Each row has a class, written after it.
[ -40 -222  584    6 -147   19  148   29  -55   51   22  -86  188   38
 -221 -195  437   41  157 -255  -76  180  155  -96  162   41   24  -57
  209  -27  -71 -717  -67]  gur
[  58   -3 -239   45  -90   15  -17  152   75  -38  -44 -306 -135  -53
   33  101   41  170   12  230  -77   89  -65   17  227  -37   78 -170
  -51  -27  -21   26  109]  gur
[   8   42  -48  -84    0   29   21  111  -18 -189   64  -66  -97  -84
  182   69 -253  -35  105   30  -14   81  -41  -42   29  -67   -8  -73
  -36   16  114  160    0]  Bag
[ -64   51   44 -163  -58  -14   29  124   31  -53  -46  -25   -1   37
   19   61   -7   77  105  -69   64  109   44  -45 -102  -43   46 -107
  -22  141  -72   52  -41]  Bag
[-232  -84  225  209 -167  169  137   13   61   96  438 -183 -146  307
 -217  216  249  -29 -110 -452  293  -61  -90 -298  -90  187   83 -112
   41  116  -52 -362  -40]  dut
[ -86  171  278  -50  110   73   48  234  -86  -38  205 -640   30  435
  195  347  -54 -179 -422 -336  274  -83 -159   18 -312 -178  -38   25
   82   23   56  -70 -179]  ruf
[ -64   14  -12  139   -3  -89 -157  228  -13  -90   46 -341  -58 -105
  -51   23 -147  -65  -18  159 -205  -13   61   80   98  -24   17 -162
    2 -190 -163    7   29]  Gubis
[  42   29   20 -154  -55   99   21   55  -16 -229  -10    8  -64   52
   86   11 -205   70  -10   54   77   26 -165   26   23  -33   59 -112
   28   72  128   19  -46]  dut
[ 414 -127 -338  165  -22 -118  217  161  -86   60  424 -617  -97  439
   73  217 -141  229 -253   45   83   94 -239 -153   14  -62  197 -226
   58 -262  -49 -689    1]  Bev
[-219  285  -40 -263   76  -49   65  214 -141 -373  -44 -351  214 -238
  320  110 -506  185   62   98  134  124 -300 -176  204   23 -303 -299
   10   21    2  405  177]  Bev
[-141   56   73 -171 -111    7  -37  143   73  -82  -63 -127 -117  -14
    7   37  -84   14   55   88   43   68 -116   57  -70   30   49 -142
   27   92  -46  113  -10]  tur
[ -37  102  -80  -47 -132   40   13   98   79 -127  -66  -67  -88   55
   44   49 -136  201   46   49  107   31 -168 -106   -3  -15   31 -191
   -1  100    2   83   20]  ruf
[  51    7 -163   10 -102   59   96  106  134 -238    9 -254 -147  -52
  151  155 -131   97   66   87   96  -35 -146   52   47  -11   20 -176
   25  192   22   90   68]  ruf
[ -61   95 -112  241  100  -86  494   76  133  -55   28   38 -254   13
  436  -59 -177 -199 -198  -84  254  -82  -17  163    7 -292   64 -165
   99 -126  198  -86 -149]  dut
[ -37   68 -145  286  -92  -31  -71   26   19  191    5  -32   46  -58
 -153  -20 -254  104   12  247 -282 -132  -51  109   53   41   90  -60
 -100 -224  -24  123  177]  muved
[-179   61  -12  164   13  -41  -28   87   17   42  -31 -105   73 -191
  112  -71 -150 -154   41  152   99  -84  -57  -20   25  -37   27  -51
   47   36  -15  280  129]  miv
[  10   67  -90  104 -120  -21 -126  127  -34  -23   68 -140    5  -97
  -57    4 -148   41   60  295  -89  -46 -155   90  276   68   -2  -38
    1 -148   90  156   41]  dut
[-469  297 -201 -147 -171   58  459   58   24  167  111   52   92 -399
  175 -108 -142  148    6    3  686  -32    8   64  -76   59  -55 -230
   52  176  -61  486  115]  gur
[-633   42  613  182 -101 -195   90  261   68  152  256 -100   52  -56
 -169 -307 -136 -364  172 -107 -250   32 -100 -253   73  -19 -121 -317
  193   -4  112 -154  264]  Bag
[   5   57  -68 -107 -153   19    7  123  152 -253   60   23  -32  -25
   67  -74  -98    3  118   14  147  -12  -21   37  -86  -94   -6 -157
  -38  157  -53  101  -18]  tur
[-153    3   81 -175 -202   15    3   35   16 -195   -4  -66  -90 -112
   36  -50  -11  -89  204  -99  168   74  -66   85 -165   63   -9  -77
   -1  100  -77   45   -5]  tur
[ -36  150 -197  159 -292 -287  154  182  -27  102 -294   13   49  106
 -329  144  379   84  -48 -178 -168 -212  290 -232    2 -308 -144   -5
   59  -90 -473  325 -120]  Gubis
[  52  -20  -50   12   49    8   94  128   73  -61  -53  -89    7   25
  163   96 -195  -13   24  -18    1   87  -71  -51  121  -93   49 -155
  -25   53  -21  -38  -19]  miv
[-202   63   91 -400   27  124  259  216  -65 -118  246 -325 -184 -196
  128 -335   74 -149  332  100   48 -145   -2   50  167 -283 -162 -106
  225  285  125   35  -73]  muved
[-366 -189  101 -284 -147  160  263  181 -311  371  264 -302  -81 -496
  119  -66  582 -217   12  -10 -221  101 -106 -192 -246  -75   75  -31
   75  345 -269   11  194]  muved
[-105  127    7   46  -84   29  -53  180  -42  -68   51 -217 -112 -121
   -2  -53  -71  103  136  334 -111   -9 -131   95  231   63   14 -147
  108  -40   89  178  169]  Bag
[ -69   19 -147  -10 -151  -33   90   86   77 -165    2 -105  -50  -82
   90   74 -149   77   39   61  -76   54 -126   47  -34    4   25 -212
  -62   35  -54   24   48]  miv
[ -82   42  -70  -61  -81  -42  -16   68   54 -183   25  -86   -7 -174
   10   70  -92  -80   60  -49  124   82  122  133  121    4 -130 -104
  -44  -38  -65   98 -147]  Bag
[ -95   24   23  113  -60    2 -143  117  -18   55  -57  -71  -22 -225
  -14 -126   39  -19  145  213 -146   39  -13   79  107   42  108  -40
  -23 -152  -56  103   80]  gur
[ 335  228 -392  201 -101  347 -186   15  -99  124 -122  -68   78  364
   -2  242  -70  565 -174  192  -90 -148 -225 -131 -175  -98  166   26
 -356  196   17  370  308]  miv
[-356   87   21  406 -119 -129 -114  276  231  267  240  187  -46   78
   33 -142  273 -103 -194  152 -169 -105 -302 -434 -232   -6  170 -282
   -1  183 -133  185  367]  Bev
[-176  -86   44  271    3  -82   34   61  -54  255  -12  -51  -12 -243
  -56  -24   63 -104  146  124 -209  -52  -50 -112   52  100   96   -2
   19  -65 -143   87   70]  Bev
[ -47   33  -30   18 -156  117  102   43   10 -173   80  -64  -75  -90
   41    1 -272    7   -2   30   27  -58  -60   93   21  -14  -59 -186
  -20   83   33   79   32]  miv
[ -76   57 -101  -91  -65  -24  -21   66   37  -18  -18   50  -46   23
   91  -32  -32   -3   77   35  113   95 -120   58  -24   52   89  -85
  -15   16  -17   42   16]  miv
[  -6   50 -125  -74  -24   85   -5   88  114  -95  -15 -116 -145  -95
  174   28  -37   81  -88  191  234  169   42  294  235   80  -63 -191
  -77   82   45   30   52]  tur
[ -58  -63   91    6  -65   13   66    9 -116   61   56  194    2 -144
  -97  -86   48  -65  114   17  -96  -38   12 -114   54   51   66   27
  113    9  -13   60  139]  dut
[ -42 -388  -15   85  331 -140  105 -247 -217  234   47 -172  270  -54
 -170  331   -2 -301 -122 -302  213  129  300 -149 -148  184   14  130
 -123  157 -385 -217 -134]  Bag
[-119   76  -15  -31  176  234   29  108   67 -240 -308 -330 -113 -111
  432  135  513 -308 -258 -132  899   -6  -11  -71  320 -246  -72   -1
  299  357  -94  415  -56]  tur
[  24   31  -76 -117   43   50    8   85  144 -280   29   48  -29   14
  153   57 -151   29  -10  -26  -30  -39  -51  -60  -63 -105   59 -139
   25   85  -21   87   29]  muved
[ -81   38   24 -173 -121   42  -18   72   -7 -118  -71  -19  -49 -163
  115   17  -27  -43  116  -34   74   23  -39   78  -51   20   -8  -43
   27   60 -111  174  -41]  muved
[  94    1  164 -262 -361 -159  113 -181   85 -102  201  364   41  342
  -23  155 -173  142  320 -581  165   87 -115 -412 -253  216 -290  182
  -80   65  149 -136 -235]  muved
[ -66  105 -108  -24 -115  -50  110  115   43 -199  115  -19   41  -38
   44   32 -210    2  156  -69  -50  -13  -83  -68  -43 -102  -12 -121
  -13  -26   38  144   68]  Bag
[  56 -160 -150 -231  373 -157  133 -460  205 -332    7  607  211 -106
  -91 -128  -64  -15  252 -357 -157 -206  307 -525 -257 -147 -284  245
   31  290  101   27  -39]  Gubis
[ -31  109 -102 -115 -255   63   52   58  -70 -173  -22   80   48  -58
   -2   -9 -158   37   68  -61   31  -43  -76   41 -128  -65  -31  -96
  -49   62  -88  232   34]  miv
[   2   28 -170  -61   -1  -24   35  -42   49 -276  -97  -40  -41 -114
  103   38 -208    1   57   68   73  109  -65  238  191   68 -124 -123
  -79  -65   15   36   -8]  tur
[-126   24   72   -2 -137   11   14  112  -43  -40   31   90   -9  -31
   90   49   25  -85    5  -62  -79    8 -149  -94 -205   39   71  -79
   -8  110 -141  159   78]  miv
[  32  127  -46 -104  -16  -34 -166  -60  258  119 -234  -83  278  368
  -86   30  -11  245 -115   34   22  174 -295  341   50   42   98  -17
  -76 -140  233 -351  -89]  miv
[-168   24  -41 -142 -167  -12  114   90  -70  -11   12 -141   79 -138
  -66   66 -117   41  120   28 -114   -5 -167    8 -100   -7   67  -76
  -22   61  -17  140  100]  dut
[ -49  -28  -75  272  -10  -37   39  -38 -126  221   80  -73   29  -73
  -83  -19 -107   38   59  158 -186  -41  -85  -27   90   55   89   69
  -97 -211  109  -39   71]  dut
[ -16    0 -109  152  -79  -25   50    4  -35  150   33  -27   -2 -169
  -45   54 -147   51   58  138   -6  -56  101   -2  106   65   -9   37
  -36  -97  -28  156  -49]  miv
[-148  -86   32  106  -25   77 -103   50   75  -41   -7 -180   62 -227
   30  -87  126  -36   19   48  140  116   -6 -143  198  -43   17 -115
   11   47    4 -108   24]  ruf
[-112   37   58  128   17  -94   -8   29  -28   65  -24  108    8  -33
  -79  -23  -34 -118  112   69  -90  -78  -17   38  109  116    5   50
   35 -103  -32  196   20]  gur
[ -63   37   44  142  -28  -76  -15   41  -43   -9  105 -125   13 -111
  -56   26 -194 -119  149    9   22 -120  -36 -121   -6   42  -45   58
   62 -154  -78  167  -17]  tur
[-162  -11   65  -13   -9  -38    4   27   -7   92   30   31   50 -104
 -121  -35 -132  -44  167   56  -73  -14   59  -63  -64   12   90   73
  -38  -91    0  111  -88]  tur
[ -95  232  -57  -81 -676 -327 -163  259 -129 -529 -160 -411 -313   30
 -279  -32   13  141  290  135 -477 -214  197  -18 -255 -276 -376 -126
 -144  -53 -203  473  -37]  gur
[-152   49   39  -92  -96   85   23   67   -2  -82   59  -28  -57 -135
   74   -9  -12   47  147  -43   27  103  -92  -58  -93   34   39 -122
  -24   94    1   57   54]  Bag
[ -76   35  -27  -97 -153   -3  -37  118   46   23   90   -3  -55  -45
  -11 -102 -161  -60    9  -11   90   29 -173  -82 -155  -58   84 -209
   24   70  -57  -11  107]  dut
[   5   22 -222   -6  -70  -51  108  -36  155  -84   13   58  -16   22
  -17   33 -175  124    0   70  -39  -35  -17   25 -172  -60   61  -87
  -96   37   34   57   70]  tur
[-403  222 -169 -548 -411  -53   60   -9 -122 -196  177  -27  -67 -211
  128  -65   47   85  230  -20  225  145   18  625 -431  269  -36   63
 -193  -65   70  246  -29]  muved
[  82   59  -31  241  -68  -70  -15  128   24  118  -48 -144 -155   18
   -3   27   20   46   47  172 -124  -68   72   43   18  -92   96    0
   42 -122    3   69    2]  Bag
[ -63   45  -89  -48 -146   11  134   74   47 -143  119    6  -70   94
  -26   75 -159   92   38   13  -17  -87 -231 -119  -85  -13  104 -136
   44   87   75   91   81]  dut
[ -74  104 -103   32 -163  -52   56  109   23 -133  -19  -68   -1 -121
  -18  152 -139   29  120  -54 -147   20  -64   86  -28    9   -1 -120
  -47 -123 -111  163   19]  Bag
[-131  -89   -6  155  -20    9   23   69  142   43   14 -154  -23  -37
  144   50  182  -35  -27   33  187   65  -40  -92  143   35   64 -112
    0  158  -42  -47   56]  muved
[ -36   53 -131  160 -195  -95   94  107  -94   82  116 -130   16  -77
  -96  -47  -64   56  100  183   -3 -217  -88 -153   10  -27   26  -58
  116  -45 -186  209   66]  muved
[  13  293  222 -212 -279   80 -368   76  -47 -114 -193  -87   35  -28
   20 -165 -548  114  277  122  224   99 -124  382   73  127 -233   18
 -221 -149  194  263 -312]  gur
[-302  -11  105   19  -47  101   40  131  -58  124   93   -4  104 -267
   22  -61   33  -60  -14   69    7   72  -76 -209   78   40   96 -152
   88   92  -66  139  249]  miv
[-114  -80   20 -125 -103  -57   35  113  105  -61 -134  -61  -89  -85
   18   88   67 -159    6  -12   74   65  -27  120 -187   14  120 -148
   50  209 -255   92   38]  tur
